Below are the code and all the weights of a small trained network. Each question names an input and a target symbol and asks about switching units off, where a switched-off unit gives its printed mean instead of its output.

import numpy as np


def w(rows, s, z=0):
    codes = np.array(rows[::2]) - 128.0
    scale = np.full(codes.shape[1], s)
    scale[-1] = z or s
    return codes * scale


def f(y):
    return y / 2 * (1 + np.tanh(0.7978845608 * (y + 0.044715 * y**3)))


def softmax(a):
    e = np.exp(a - a.max(-1, keepdims=True))
    return e / e.sum(-1, keepdims=True)


def log_softmax(a):
    a = a - a.max(-1, keepdims=True)
    return a - np.log(np.exp(a).sum(-1, keepdims=True))


def net(x, mask):
    ids = ['ΓΘΞΠΨαβλμφω'.index(c) for c in x.split()]
    T = len(ids)
    res = E[ids] + P[:T]
    u = 0
    for l in range(2):
        q, k, v = (res @ M[l].T for M in (Q, K, V))
        z = softmax(np.where(np.tri(T) > 0, q @ k.T / 3**0.5, -1e9)) @ v
        res = res + np.where(mask[u], z, O[l][:, -1]) @ O[l][:, :-1]
        u += 1
        y = f(res @ A[l][:, :-1].T + A[l][:, -1])
        res = res + np.where(mask[u : u + 8], y, B[l][:, -1]) @ B[l][:, :-1]
        u += 8
    return log_softmax(res[-1] @ U[:, :-1].T + U[:, -1])


Q, K, V, O, A, B = {}, {}, {}, {}, {}, {}
E = w([
[97,222,70],'Γ',
[35,169,88],'Θ',
[157,194,47],'Ξ',
[143,146,191],'Π',
[67,221,68],'Ψ',
[78,156,73],'α',
[131,163,204],'β',
[125,61,57],'λ',
[33,171,89],'μ',
[61,179,72],'φ',
[63,7,81],'ω',
],0.011)
P = w([
[205,134,1],'0',
[1,162,64],'1',
[39,140,68],'2',
[43,141,85],'3',
[57,121,96],'4',
[70,105,91],'5',
[65,104,105],'6',
[59,98,114],'7',
[56,92,113],'8',
[58,72,120],'9',
[66,56,119],'10',
[79,41,128],'11',
[74,54,125],'12',
[78,109,113],'13',
],0.0074)
Q[0] = w([
[68,162,5],'L0H1',
[172,68,149],'L0H1',
[134,121,83],'L0H1',
],0.021)
K[0] = w([
[117,23,249],'L0H1',
[101,156,74],'L0H1',
[86,98,149],'L0H1',
],0.013)
V[0] = w([
[163,10,32],'L0H1',
[207,199,210],'L0H1',
[2,52,148],'L0H1',
],0.0091)
O[0] = w([
[150,83,40,201],'L0H1',
[204,209,195,10],'L0H1',
[53,2,191,228],'L0H1',
],0.0083,0.013)
A[0] = w([
[160,179,127,123],'L0N1',
[239,82,18,252],'L0N2',
[171,231,61,157],'L0N3',
[112,198,178,136],'L0N4',
[90,98,251,129],'L0N5',
[254,77,77,96],'L0N6',
[88,40,147,124],'L0N7',
[127,153,186,105],'L0N8',
],0.0078,0.011)
B[0] = w([
[253,173,124,127],'L0N1',
[67,178,140,202],'L0N2',
[85,152,238,137],'L0N3',
[138,116,65,128],'L0N4',
[133,161,58,139],'L0N5',
[211,206,60,127],'L0N6',
[122,250,107,253],'L0N7',
[140,92,117,124],'L0N8',
],0.0072,0.02)
Q[1] = w([
[126,103,145],'L1H1',
[1,205,80],'L1H1',
[109,159,173],'L1H1',
],0.0092)
K[1] = w([
[136,120,158],'L1H1',
[169,247,97],'L1H1',
[162,245,181],'L1H1',
],0.011)
V[1] = w([
[80,35,70],'L1H1',
[147,207,251],'L1H1',
[254,202,68],'L1H1',
],0.0055)
O[1] = w([
[35,92,224,28],'L1H1',
[234,189,101,123],'L1H1',
[129,80,2,255],'L1H1',
],0.008,0.0054)
A[1] = w([
[85,111,188,70],'L1N1',
[100,107,54,81],'L1N2',
[45,220,221,213],'L1N3',
[101,120,116,73],'L1N4',
[127,116,148,92],'L1N5',
[71,70,193,62],'L1N6',
[228,111,34,45],'L1N7',
[126,255,127,254],'L1N8',
],0.0075,0.0082)
B[1] = w([
[144,155,148,168],'L1N1',
[131,185,166,249],'L1N2',
[146,80,135,233],'L1N3',
[144,164,141,155],'L1N4',
[109,142,142,121],'L1N5',
[189,205,136,201],'L1N6',
[93,140,249,223],'L1N7',
[146,65,104,204],'L1N8',
],0.011,0.015)
U = w([
[152,149,98,113],'Γ',
[141,47,173,236],'Θ',
[162,233,162,56],'Ξ',
[168,151,115,130],'Π',
[168,75,2,153],'Ψ',
[97,40,85,79],'α',
[172,135,117,134],'β',
[62,185,82,125],'λ',
[139,42,174,228],'μ',
[111,15,95,116],'φ',
[82,141,218,2],'ω',
],0.0063,0.0067)

Each question gives the input, a string of symbols that net reads in full, and the target symbol t.
The units are the heads (3 rows each of Q, K, V and O) and the neurons (one row each of A and B). Each row of codes is followed by its name. A weight is (code - 128) times the scale printed after its matrix; where a second scale follows, it is the last column's (O, A, B and U).
mask holds one flag per unit, layer by layer, with each layer's heads first. A switched-off unit (its flag False) gives its mean, the last column of its rows in O or B, instead of its output. The means were averaged over made-up inputs and are rounded, as every weight is.
A unit's drop is (log p(t) with every unit on - log p(t) with that unit switched off) / (log p(t) with every unit on - log p(t) with every unit switched off).
The circuit of an input: a set's keep is (log p(t) with only the set's units on - log p(t) with every unit switched off) / (log p(t) with every unit on - log p(t) with every unit switched off). Starting from the 12 units with the biggest drops (on a tie, the unit counted first), units are removed one at a time, each time the one whose removal leaves the highest keep (on an exact tie, the one counted first), for as long as the keep stays at least 0.8.
circuit, biggest first: the units of the circuit, biggest drop first
top k neurons: the k neurons with the biggest drops, biggest first
top k neurons in layer l: the k neurons of layer l with the biggest drops, biggest first
input Ξ Θ ω ω Ψ Ψ μ Ψ β Θ φ, target Ξ: top 3 neurons in layer 1 => (L1N7, L1N2, L1N3)
input Ξ β Θ ω α ω Π μ Ψ β Γ, target Ξ: top 3 neurons in layer 0 => (L0N3, L0N6, L0N1)
input Ξ φ β β φ β Ξ Γ, target Ξ: circuit, biggest first => (L0H1)
input Ξ ω Π Ξ ω ω φ Ψ Π Π Ψ ω λ Ψ, target Ξ: top 3 neurons => (L1N7, L0N3, L1N2)
input Ξ β Ξ Ξ Ψ Γ Π Ψ Ξ, target Ξ: top 2 neurons in layer 0 => (L0N6, L0N3)
input Ξ ω μ φ ω Π μ ω α, target Ξ: top 2 neurons in layer 0 => (L0N3, L0N6)
input ω Π β μ λ α Γ Θ ω Ξ Ψ Ξ Ψ, target ω: top 2 neurons => (L0N7, L0N6)
input ω Ψ ω ω Ψ α α ω Ψ Ψ Ψ λ α, target ω: top 4 neurons => (L1N6, L1N8, L1N1, L1N3)
input Ξ Θ β β ω λ ω Ξ β Ψ, target Ξ: top 4 neurons => (L1N7, L0N3, L0N6, L1N2)
input β φ ω φ ω ω, target λ: top 3 neurons in layer 1 => (L1N7, L1N3, L1N2)
input μ Γ φ φ Ψ α Π μ β β Π Π μ Ξ, target μ: circuit, biggest first => (L1H1, L1N3, L1N2)
input μ λ Ξ φ μ Ξ Ξ φ φ Π Ψ φ, target μ: top 2 neurons => (L0N7, L1N3)
input Ψ Π λ, target Ψ: top 2 neurons in layer 0 => (L0N7, L0N3)
input ω β φ α Ψ ω α ω μ ω Π Γ, target ω: top neuron => (L0N7)
input ω Ψ Θ α Θ μ φ Π ω Ψ Ξ, target ω: top 2 neurons in layer 1 => (L1N6, L1N8)
input μ Ψ Ψ ω β Ξ λ Π Θ, target Θ: top 3 neurons => (L0N7, L1N3, L1N2)
input Ξ ω Ξ Π Π ω Θ α Θ, target Ξ: circuit, biggest first => (L1H1, L1N7, L0H1, L0N3)
input Ψ φ Ψ Π φ Ξ λ Ξ Ξ Ψ Ξ, target Ψ: top 2 neurons => (L1N7, L0N7)
input ω Π φ λ Ψ μ Ξ α Ψ Ξ ω φ, target ω: top 3 neurons => (L0N7, L0N6, L1N6)
input Ψ Ψ Ψ Π λ ω α, target Ψ: circuit, biggest first => (L1N7)
